Here is a tiny trained network, its code and every weight. The questions are about switching its units off for an input and a class, where a switched-off unit gives its printed mean instead of its output.

import numpy as np


def w(rows, s, z=0):
    codes = np.array(rows[::2]) - 128.0
    scale = np.full(codes.shape[1], s)
    scale[-1] = z or s
    return codes * scale


def norm(h):
    return h / np.sqrt((h * h).mean(-1, keepdims=True) + 1e-5)


def f(y):
    return np.maximum(y, 0)


def log_softmax(a):
    a = a - a.max(-1, keepdims=True)
    return a - np.log(np.exp(a).sum(-1, keepdims=True))


def net(x, mask):
    res = np.array(x, float).reshape(1, 8) / 4 @ E
    u = 0
    for l in range(4):
        y = f(norm(res) @ A[l][:, :-1].T + A[l][:, -1])
        res = res + np.where(mask[u : u + 5], y, B[l][:, -1]) @ B[l][:, :-1]
        u += 5
    return log_softmax(norm(res)[-1] @ U[:, :-1].T + U[:, -1])


A, B = {}, {}
E = w([
[84,37,162,96,151,160,162,102,115,85,137,54],'x0',
[159,124,64,111,179,107,71,104,128,144,128,2],'x1',
[110,87,107,160,108,145,121,91,157,138,75,127],'x2',
[170,68,169,183,137,199,56,64,184,102,142,138],'x3',
[57,149,92,95,98,183,114,80,108,95,189,141],'x4',
[160,181,135,146,138,111,35,200,193,126,131,163],'x5',
[182,130,90,57,101,106,52,72,89,107,132,93],'x6',
[107,152,177,119,183,75,142,73,118,83,228,103],'x7',
],0.007)
A[0] = w([
[169,170,198,134,124,96,79,103,123,166,90,121,88],'L0N0',
[188,158,244,60,168,92,60,162,152,172,129,185,114],'L0N1',
[113,118,203,132,158,61,145,254,213,182,71,191,115],'L0N2',
[105,143,14,66,51,168,110,248,155,212,146,161,3],'L0N3',
[85,67,192,172,117,105,121,111,123,110,189,227,26],'L0N4',
],0.0047,0.0025)
B[0] = w([
[156,98,114,61,70,106,107,122,122,108,121,140,167],'L0N0',
[124,155,54,156,110,129,139,139,187,212,174,127,213],'L0N1',
[126,58,124,119,157,126,180,187,208,90,122,128,254],'L0N2',
[140,186,109,141,254,245,126,132,53,49,92,176,199],'L0N3',
[166,162,156,118,42,156,177,68,155,109,60,161,187],'L0N4',
],0.0085,0.0046)
A[1] = w([
[179,208,96,131,162,110,49,178,115,116,132,185,119],'L1N0',
[133,137,149,115,179,97,56,133,156,149,198,48,79],'L1N1',
[147,76,106,166,101,130,67,110,124,159,101,139,12],'L1N2',
[90,168,222,137,88,133,139,78,169,111,172,188,3],'L1N3',
[156,134,92,128,116,3,94,146,137,164,179,161,64],'L1N4',
],0.0078,0.0033)
B[1] = w([
[155,37,54,2,91,134,182,143,128,78,77,187,254],'L1N0',
[152,73,108,157,199,40,106,148,107,99,224,114,228],'L1N1',
[149,137,134,177,61,90,40,122,117,146,18,125,163],'L1N2',
[197,234,127,172,159,147,180,61,85,86,222,199,209],'L1N3',
[183,85,186,48,77,99,139,133,198,191,164,97,205],'L1N4',
],0.0087,0.0048)
A[2] = w([
[81,112,9,64,100,78,185,156,71,171,134,108,76],'L2N0',
[58,49,239,134,110,220,196,64,38,169,74,104,85],'L2N1',
[23,142,65,107,168,2,178,158,62,73,155,101,150],'L2N2',
[116,115,45,68,216,136,88,161,83,118,119,184,3],'L2N3',
[94,196,126,53,116,128,209,118,90,176,112,38,42],'L2N4',
],0.0056,0.0026)
B[2] = w([
[26,255,76,155,86,100,110,135,122,154,87,138,234],'L2N0',
[108,85,194,72,92,158,79,142,188,213,241,161,222],'L2N1',
[171,164,136,210,152,151,76,102,143,118,118,2,254],'L2N2',
[109,140,99,72,128,144,121,182,51,130,140,105,202],'L2N3',
[110,177,170,200,18,133,123,84,45,205,67,94,176],'L2N4',
],0.0082,0.0047)
A[3] = w([
[75,142,124,141,143,71,107,101,48,170,144,55,68],'L3N0',
[202,116,87,200,164,153,3,83,120,146,18,113,88],'L3N1',
[115,124,177,192,158,119,175,211,193,137,80,137,35],'L3N2',
[167,118,113,95,75,173,165,142,242,91,76,182,58],'L3N3',
[98,122,183,170,145,130,214,220,174,137,89,133,1],'L3N4',
],0.0064,0.0029)
B[3] = w([
[93,199,186,175,151,182,136,175,92,171,129,73,210],'L3N0',
[133,35,164,135,130,136,72,82,71,64,102,215,202],'L3N1',
[32,114,171,176,188,75,182,181,194,85,64,199,194],'L3N2',
[74,174,142,131,162,75,130,112,82,155,136,1,254],'L3N3',
[113,105,190,200,245,31,158,126,197,75,83,130,193],'L3N4',
],0.0081,0.0054)
U = w([
[71,224,169,177,77,156,115,96,58,205,74,17,61],'0',
[112,171,6,43,130,177,126,217,71,93,25,187,154],'1',
[134,101,105,157,234,113,74,110,87,96,206,18,82],'2',
[216,111,57,34,88,38,113,153,205,162,160,129,27],'3',
[141,194,156,158,131,178,197,37,132,71,189,215,243],'4',
[71,38,188,97,62,226,143,120,167,207,175,145,4],'5',
[75,104,169,192,227,82,187,196,219,107,56,166,203],'6',
[148,25,136,139,113,137,26,62,101,99,44,172,174],'7',
],0.011,0.0015)

Each question gives the input, the list of numbers given to net, and the class t.
The units are the neurons (one row each of A and B). Each row of codes is followed by its name. A weight is (code - 128) times the scale printed after its matrix; where a second scale follows, it is the last column's (A, B and U).
mask holds one flag per neuron, layer by layer. A switched-off neuron (its flag False) gives its mean, the last column of its row in B, instead of its output. The means were averaged over made-up inputs and are rounded, as every weight is.
A unit's drop is (log p(t) with every unit on - log p(t) with that unit switched off) / (log p(t) with every unit on - log p(t) with every unit switched off).
The circuit of an input: a set's keep is (log p(t) with only the set's units on - log p(t) with every unit switched off) / (log p(t) with every unit on - log p(t) with every unit switched off). Starting from the 12 units with the biggest drops (on a tie, the unit counted first), units are removed one at a time, each time the one whose removal leaves the highest keep (on an exact tie, the one counted first), for as long as the keep stays at least 0.8.
circuit, biggest first: the units of the circuit, biggest drop first
most important unit: the unit with the biggest drop
top k neurons: the k neurons with the biggest drops, biggest first
top k neurons in layer l: the k neurons of layer l with the biggest drops, biggest first
drop when u is switched off: that unit's drop, to one decimal
input [-8,-2,-3,6,3,-1,4,-5], class 1: circuit, biggest first	L1N0
input [8,0,-5,2,5,8,-4,2], class 4: top 2 neurons	L1N3; L0N4
input [0,2,0,5,2,-2,4,0], class 7: top 2 neurons	L3N1; L1N2
input [-7,-5,-5,-3,-2,8,-3,7], class 3: circuit, biggest first	L1N4; L1N0
input [1,1,-4,-7,-3,-6,-4,-5], class 0: top 3 neurons	L2N4; L2N0; L2N2
input [5,-8,-2,-3,2,0,2,-7], class 5: top 2 neurons	L2N1; L1N0
input [-7,3,-3,3,-5,5,6,-7], class 1: top 3 neurons	L1N0; L0N3; L2N1
input [-6,2,8,0,2,3,2,1], class 1: top 2 neurons	L1N0; L0N3
input [-7,2,3,5,-5,-4,-3,5], class 7: top 2 neurons	L1N2; L0N0
input [6,-7,5,0,-6,-5,-2,3], class 5: top 2 neurons	L2N1; L1N1
input [6,0,-3,8,2,8,-2,4], class 4: top 4 neurons	L1N3; L0N4; L3N3; L2N2
input [-4,-8,-7,-5,6,7,6,5], class 1: top 4 neurons	L1N0; L0N3; L2N1; L1N1
input [2,4,-3,8,7,4,-6,5], class 4: top 4 neurons	L1N3; L0N4; L3N3; L2N2
input [6,-7,-8,5,-4,3,7,7], class 4: circuit, biggest first	L1N3
input [-1,7,8,4,-7,5,3,3], class 7: top 2 neurons	L3N1; L1N2
input [8,7,2,0,8,-5,-2,1], class 0: top 2 neurons in layer 2	L2N4; L2N0
input [-1,7,4,-6,-5,8,4,8], class 3: top 2 neurons in layer 1	L1N4; L1N0
input [7,3,-4,-8,-5,-7,-8,-5], class 0: top 2 neurons in layer 1	L1N0; L1N1
input [4,-5,-4,7,-2,0,0,0], class 4: drop when L1N3 is switched off	1.1
input [-8,7,-3,-1,-3,6,2,-6], class 1: drop when L1N0 is switched off	0.1
input [0,3,7,-4,-6,4,6,7], class 3: drop when L1N4 is switched off	1.3
input [-2,8,6,-3,1,-3,-1,1], class 0: most important unit	L2N0
input [4,-7,-8,-7,4,1,2,1], class 0: top 2 neurons in layer 2	L2N2; L2N4
